Below is a small trained network, with its code and all its weights. Each question gives an input and a class and asks what happens when units are switched off, that is, made to give their printed mean instead of their output.

import numpy as np


def w(rows, s, z=0):
    codes = np.array(rows[::2]) - 128.0
    scale = np.full(codes.shape[1], s)
    scale[-1] = z or s
    return codes * scale


def norm(h):
    return h / np.sqrt((h * h).mean(-1, keepdims=True) + 1e-5)


def f(y):
    return y / 2 * (1 + np.tanh(0.7978845608 * (y + 0.044715 * y**3)))


def log_softmax(a):
    a = a - a.max(-1, keepdims=True)
    return a - np.log(np.exp(a).sum(-1, keepdims=True))


def net(x, mask):
    res = np.array(x, float).reshape(1, 4) / 4 @ E
    u = 0
    for l in range(3):
        y = f(norm(res) @ A[l][:, :-1].T + A[l][:, -1])
        res = res + np.where(mask[u : u + 6], y, B[l][:, -1]) @ B[l][:, :-1]
        u += 6
    return log_softmax(norm(res)[-1] @ U[:, :-1].T + U[:, -1])


A, B = {}, {}
E = w([
[248,101,124,66,157,100,86,126],'x0',
[63,125,53,179,53,208,134,183],'x1',
[117,122,126,100,112,159,108,128],'x2',
[86,67,133,129,124,147,153,169],'x3',
],0.011)
A[0] = w([
[174,35,207,47,112,26,134,2,147],'L0N0',
[229,205,215,150,24,101,105,109,163],'L0N1',
[107,133,214,55,5,127,85,181,253],'L0N2',
[93,125,147,179,191,182,71,77,129],'L0N3',
[14,116,140,111,227,93,147,67,168],'L0N4',
[104,141,147,71,217,229,119,216,148],'L0N5',
],0.0057,0.0027)
B[0] = w([
[2,26,166,107,93,149,101,137,254],'L0N0',
[133,236,81,102,62,156,154,126,181],'L0N1',
[155,152,137,235,151,79,187,123,177],'L0N2',
[121,66,184,12,158,5,142,59,133],'L0N3',
[122,188,179,92,197,198,114,202,169],'L0N4',
[146,155,224,151,139,92,96,203,152],'L0N5',
],0.0063,0.0062)
A[1] = w([
[121,9,55,161,139,24,70,186,78],'L1N0',
[169,112,202,112,122,91,73,67,63],'L1N1',
[141,53,108,129,147,193,122,173,254],'L1N2',
[227,14,127,225,183,185,130,34,30],'L1N3',
[251,100,3,157,147,179,120,183,151],'L1N4',
[153,58,65,80,74,124,180,150,28],'L1N5',
],0.0065,0.0016)
B[1] = w([
[184,111,190,122,62,176,46,141,209],'L1N0',
[195,128,54,151,77,85,140,162,213],'L1N1',
[197,99,227,113,109,111,173,87,238],'L1N2',
[118,147,164,149,2,106,118,219,134],'L1N3',
[119,226,124,61,236,213,126,160,253],'L1N4',
[139,115,167,4,31,89,109,149,160],'L1N5',
],0.0088,0.0039)
A[2] = w([
[57,184,158,179,176,51,20,2,190],'L2N0',
[64,176,122,111,106,90,167,85,213],'L2N1',
[65,40,114,205,42,94,138,184,250],'L2N2',
[190,87,157,45,63,161,196,76,133],'L2N3',
[215,156,37,37,154,167,142,96,90],'L2N4',
[93,145,82,234,67,163,106,68,136],'L2N5',
],0.0069,0.0011)
B[2] = w([
[182,179,128,161,85,245,142,143,224],'L2N0',
[231,68,190,112,92,131,101,131,194],'L2N1',
[158,87,116,104,167,88,132,130,253],'L2N2',
[117,192,50,152,53,122,165,69,243],'L2N3',
[71,147,124,149,167,52,177,139,250],'L2N4',
[139,156,45,155,145,129,85,84,223],'L2N5',
],0.011,0.0037)
U = w([
[207,180,174,123,73,199,153,129,255],'0',
[114,143,31,228,136,167,77,36,160],'1',
[82,87,215,180,202,148,167,127,93],'2',
[97,2,48,209,140,111,194,174,54],'3',
[204,166,43,136,67,2,144,42,4],'4',
[111,217,81,81,191,113,152,161,62],'5',
[164,52,153,102,57,59,80,67,145],'6',
],0.0095,0.0025)

Each question gives the input, the list of numbers given to net, and the class t.
The units are the neurons (one row each of A and B). Each row of codes is followed by its name. A weight is (code - 128) times the scale printed after its matrix; where a second scale follows, it is the last column's (A, B and U).
mask holds one flag per neuron, layer by layer. A switched-off neuron (its flag False) gives its mean, the last column of its row in B, instead of its output. The means were averaged over made-up inputs and are rounded, as every weight is.
A unit's drop is (log p(t) with every unit on - log p(t) with that unit switched off) / (log p(t) with every unit on - log p(t) with every unit switched off).
The circuit of an input: a set's keep is (log p(t) with only the set's units on - log p(t) with every unit switched off) / (log p(t) with every unit on - log p(t) with every unit switched off). Starting from the 12 units with the biggest drops (on a tie, the unit counted first), units are removed one at a time, each time the one whose removal leaves the highest keep (on an exact tie, the one counted first), for as long as the keep stays at least 0.8.
units of the circuit, in order: the units of the circuit, biggest drop first
most important unit: the unit with the biggest drop
k most important neurons: the k neurons with the biggest drops, biggest first
k most important neurons of layer l: the k neurons of layer l with the biggest drops, biggest first
input [-8,-8,-6,-7], class 0: units of the circuit, in order	[L2N0]
input [1,2,8,-4], class 5: units of the circuit, in order	[L0N0; L1N4; L2N4]
input [0,-1,-3,4], class 2: 2 most important neurons	[L0N4; L1N1]
input [4,7,1,8], class 0: 2 most important neurons	[L0N0; L1N4]
input [5,8,0,4], class 0: 3 most important neurons of layer 1	[L1N2; L1N4; L1N0]
input [3,7,-2,0], class 5: units of the circuit, in order	[L1N4; L0N0]
input [4,0,-3,4], class 6: units of the circuit, in order	[L0N0; L2N0]
input [6,5,6,-1], class 5: units of the circuit, in order	[L1N4; L2N4]
input [-7,-2,0,-1], class 0: 2 most important neurons	[L2N0; L0N0]
input [1,8,1,-5], class 5: 2 most important neurons of layer 1	[L1N4; L1N0]
input [-1,-6,-3,-4], class 0: 3 most important neurons	[L2N0; L0N0; L1N2]
input [-1,-8,-4,-1], class 0: 2 most important neurons	[L2N0; L0N0]
input [5,4,-2,7], class 0: units of the circuit, in order	[L1N4; L1N2]
input [1,3,-8,-1], class 5: most important unit	L0N0
input [6,5,5,-8], class 5: 2 most important neurons	[L1N4; L2N4]
input [1,1,-4,-7], class 5: 2 most important neurons of layer 0	[L0N0; L0N2]
input [7,5,7,-2], class 5: 3 most important neurons	[L1N4; L2N4; L0N0]
input [6,1,-1,-1], class 5: 2 most important neurons of layer 2	[L2N4; L2N1]
input [7,1,5,-8], class 5: 2 most important neurons of layer 0	[L0N1; L0N3]
input [5,7,-1,7], class 0: most important unit	L1N4
input [8,3,-5,8], class 0: 2 most important neurons of layer 0	[L0N0; L0N3]
